Below are the code and all the weights of a small trained network. Each question names an input and a target symbol and asks about switching units off, where a switched-off unit gives its printed mean instead of its output.

import numpy as np


def w(rows, s, z=0):
    codes = np.array(rows[::2]) - 128.0
    scale = np.full(codes.shape[1], s)
    scale[-1] = z or s
    return codes * scale


def softmax(a):
    e = np.exp(a - a.max(-1, keepdims=True))
    return e / e.sum(-1, keepdims=True)


def log_softmax(a):
    a = a - a.max(-1, keepdims=True)
    return a - np.log(np.exp(a).sum(-1, keepdims=True))


def net(x, mask):
    ids = ['ΠΦΩαηθλμ'.index(c) for c in x.split()]
    T = len(ids)
    res = E[ids] + P[:T]
    u = 0
    for l in range(3):
        r = res
        for j in range(2):
            rows = slice(2 * j, 2 * j + 2)
            q, k, v = (r @ M[l][rows].T for M in (Q, K, V))
            z = softmax(np.where(np.tri(T) > 0, q @ k.T / 2**0.5, -1e9)) @ v
            o = O[l][rows]
            res = res + np.where(mask[u + j], z, o[:, -1]) @ o[:, :-1]
        u += 2
    return log_softmax(res[-1] @ U[:, :-1].T + U[:, -1])


Q, K, V, O = {}, {}, {}, {}
E = w([
[85,42,177,138,131,156,182,88,142,155,204,52],'Π',
[115,168,165,68,176,37,96,93,161,199,91,145],'Φ',
[87,165,144,122,154,154,139,105,60,121,61,109],'Ω',
[103,129,142,149,131,51,104,112,97,119,162,127],'α',
[140,134,139,165,252,98,104,126,157,94,116,93],'η',
[89,236,144,149,119,117,126,55,122,135,108,138],'θ',
[116,224,138,185,116,121,133,154,77,151,80,81],'λ',
[87,102,113,192,90,189,114,71,120,178,138,99],'μ',
],0.022)
P = w([
[40,73,82,179,135,93,162,75,133,98,86,158],'0',
[153,130,179,170,109,183,112,136,168,148,88,155],'1',
[188,160,39,149,160,149,178,62,106,171,182,85],'2',
[48,118,137,125,95,53,156,72,173,109,81,73],'3',
[134,102,184,121,95,195,123,176,167,108,109,160],'4',
[146,162,72,107,154,145,165,95,92,154,210,97],'5',
[32,101,177,119,79,53,135,127,168,112,95,61],'6',
[115,89,197,85,91,193,114,210,166,91,131,180],'7',
[123,177,97,73,172,134,147,140,86,152,211,106],'8',
[1,89,198,98,61,39,123,186,160,110,108,65],'9',
[118,100,207,56,105,165,107,254,175,86,133,184],'10',
[131,192,120,55,179,104,136,188,102,151,209,115],'11',
],0.016)
Q[0] = w([
[51,106,219,176,148,84,133,116,109,173,152,60],'L0H0',
[99,62,134,214,87,38,16,141,148,35,95,46],'L0H0',
[110,104,206,153,84,134,127,132,182,65,125,73],'L0H1',
[13,130,154,154,117,77,58,97,151,128,55,2],'L0H1',
],0.008)
K[0] = w([
[119,137,141,77,116,163,149,124,128,137,170,138],'L0H0',
[220,129,218,126,91,159,84,254,170,70,141,232],'L0H0',
[83,131,98,138,73,142,84,147,124,70,145,107],'L0H1',
[81,148,181,78,104,176,59,213,202,106,137,150],'L0H1',
],0.0098)
V[0] = w([
[101,93,1,121,183,66,109,92,180,107,141,137],'L0H0',
[144,108,118,173,74,64,182,166,52,130,127,111],'L0H0',
[175,168,115,168,36,118,115,103,152,118,171,178],'L0H1',
[88,206,116,147,195,128,139,142,77,32,122,156],'L0H1',
],0.0082)
O[0] = w([
[121,98,31,81,155,133,104,152,128,143,43,80,54],'L0H0',
[89,173,60,146,143,118,64,99,213,117,184,124,48],'L0H0',
[215,183,45,123,123,103,110,116,251,108,79,73,4],'L0H1',
[162,126,183,132,101,153,92,112,121,102,124,53,56],'L0H1',
],0.012,0.0023)
Q[1] = w([
[47,110,163,138,53,59,150,122,132,117,117,100],'L1H0',
[147,178,140,171,154,186,147,164,105,78,165,121],'L1H0',
[183,168,113,76,149,157,98,119,86,196,192,122],'L1H1',
[183,44,195,154,75,107,100,152,255,33,8,192],'L1H1',
],0.0088)
K[1] = w([
[83,142,137,52,2,163,104,161,172,112,122,150],'L1H0',
[145,130,130,198,143,137,168,192,123,25,140,107],'L1H0',
[162,131,150,26,169,51,115,112,119,131,168,116],'L1H1',
[112,164,109,192,103,190,129,11,106,149,43,163],'L1H1',
],0.008)
V[1] = w([
[114,118,73,97,38,130,149,26,99,211,147,86],'L1H0',
[176,75,112,154,207,39,103,97,104,94,138,112],'L1H0',
[151,138,116,41,25,60,25,98,82,179,152,175],'L1H1',
[45,182,170,12,99,178,154,105,188,255,130,79],'L1H1',
],0.0058)
O[1] = w([
[95,207,178,81,194,135,160,221,69,111,95,95,180],'L1H0',
[7,173,144,119,103,217,83,34,96,139,129,179,89],'L1H0',
[165,119,151,94,90,102,178,148,121,150,170,200,44],'L1H1',
[127,217,113,183,152,158,196,177,194,138,50,116,254],'L1H1',
],0.011,0.0058)
Q[2] = w([
[64,129,89,156,79,76,140,179,121,125,118,80],'L2H0',
[217,158,21,67,117,164,44,132,109,181,142,175],'L2H0',
[2,105,177,129,94,15,132,108,131,115,101,114],'L2H1',
[200,159,31,105,157,123,116,120,106,103,189,177],'L2H1',
],0.0056)
K[2] = w([
[102,142,149,54,92,113,173,150,155,113,171,126],'L2H0',
[135,182,104,121,184,98,196,28,75,180,179,57],'L2H0',
[174,114,205,70,86,203,28,226,183,108,135,254],'L2H1',
[162,156,83,155,143,82,169,4,44,243,138,97],'L2H1',
],0.0061)
V[2] = w([
[160,163,89,129,150,92,204,65,39,161,166,102],'L2H0',
[115,206,64,157,132,142,143,62,69,125,124,38],'L2H0',
[176,112,89,141,117,247,103,108,86,93,161,116],'L2H1',
[205,132,126,211,133,131,108,206,136,254,101,196],'L2H1',
],0.006)
O[2] = w([
[255,172,89,122,190,138,138,190,125,2,179,172,54],'L2H0',
[207,124,98,147,77,65,70,219,74,86,134,174,253],'L2H0',
[35,115,160,72,158,64,116,215,143,179,107,141,12],'L2H1',
[54,22,115,126,139,109,39,129,121,91,120,147,120],'L2H1',
],0.0098,0.0054)
U = w([
[167,150,200,108,141,169,163,170,62,63,196,203,254],'Π',
[116,87,24,141,122,61,142,175,153,136,83,162,230],'Φ',
[127,143,137,101,155,156,92,191,101,136,115,110,10],'Ω',
[101,178,128,167,139,170,38,147,122,84,192,135,138],'α',
[190,121,110,136,151,120,182,41,66,124,79,151,70],'η',
[117,206,38,76,133,130,120,81,180,129,135,45,176],'θ',
[210,134,119,126,114,96,168,102,121,109,94,102,68],'λ',
[119,184,117,175,167,149,196,167,122,130,128,254,86],'μ',
],0.0076,0.0039)

Each question gives the input, a string of symbols that net reads in full, and the target symbol t.
The units are the heads (2 rows each of Q, K, V and O). Each row of codes is followed by its name. A weight is (code - 128) times the scale printed after its matrix; where a second scale follows, it is the last column's (O and U).
mask holds one flag per head, layer by layer. A switched-off head (its flag False) gives its mean, the last column of its rows in O, instead of its output. The means were averaged over made-up inputs and are rounded, as every weight is.
A unit's drop is (log p(t) with every unit on - log p(t) with that unit switched off) / (log p(t) with every unit on - log p(t) with every unit switched off).
The circuit of an input: a set's keep is (log p(t) with only the set's units on - log p(t) with every unit switched off) / (log p(t) with every unit on - log p(t) with every unit switched off). Starting from all 6 units, units are removed one at a time, each time the one whose removal leaves the highest keep (on an exact tie, the one counted first), for as long as the keep stays at least 0.8.
units of the circuit, in order: the units of the circuit, biggest drop first
unit that matters most: the unit with the biggest drop
which heads matter: for each layer, one digit per head in row order, 1 if its drop is at least 0.15 and else 0, layers parted by /
input η μ Ω λ Φ Ω, target μ: unit that matters most	L1H1
input Π Φ η, target α: units of the circuit, in order	(L1H0, L1H1)
input Π θ μ θ, target λ: units of the circuit, in order	(L0H0, L0H1, L2H0)
input Ω θ Π η λ, target λ: units of the circuit, in order	(L1H0, L0H1)
input Π μ α μ Ω μ μ μ μ Ω μ Π, target θ: which heads matter	00 / 00 / 10
input Φ α α Ω, target θ: units of the circuit, in order	(L0H1, L2H0)
input μ Φ μ θ Ω Ω θ η μ Φ η λ, target α: units of the circuit, in order	(L1H0, L1H1, L0H1)
input Φ θ μ η λ Φ α, target α: units of the circuit, in order	(L0H0, L2H1)
input α μ α θ Φ θ Π μ λ η Π θ, target θ: which heads matter	00 / 01 / 10
input α Π μ Π, target μ: units of the circuit, in order	(L0H1, L0H0)
input α θ α Π, target λ: which heads matter	11 / 00 / 00
input Φ Φ Φ Π, target η: which heads matter	10 / 00 / 01
input Ω Ω λ Φ η Π Φ, target Ω: units of the circuit, in order	(L2H1, L0H1, L1H0)
input α λ μ λ θ α, target Π: units of the circuit, in order	(L1H1)
input λ α Φ λ η, target η: units of the circuit, in order	(L0H0, L1H0)
input η Π η Π η μ η α Π Ω Ω μ, target θ: units of the circuit, in order	(L2H0, L1H1)
input α λ Π Π, target α: which heads matter	10 / 00 / 01
input θ α μ Π, target θ: which heads matter	01 / 00 / 00
input α α Φ θ Π μ α λ α Π, target α: units of the circuit, in order	(L0H0, L2H1, L2H0, L0H1)
input Ω θ Φ η η Φ, target μ: which heads matter	00 / 11 / 00
input μ α α α λ λ λ, target α: which heads matter	10 / 00 / 01
input Ω η Π μ θ η η λ θ α α θ, target Π: units of the circuit, in order	(L1H1)
input θ θ μ θ μ Ω α θ Π Ω, target λ: which heads matter	11 / 10 / 00
input Φ η α η θ Ω, target α: units of the circuit, in order	(L1H1, L1H0, L2H0)
input θ μ θ, target λ: units of the circuit, in order	(L2H0, L0H1)
input μ Π α α, target μ: which heads matter	11 / 00 / 00
input α θ α Φ, target λ: which heads matter	11 / 00 / 00
input η Π μ μ θ α μ, target λ: which heads matter	11 / 10 / 00
input Φ η μ Π λ θ Φ α Ω θ Π Ω, target θ: which heads matter	10 / 01 / 10
input λ θ α μ η α Ω μ θ, target Π: which heads matter	00 / 01 / 10
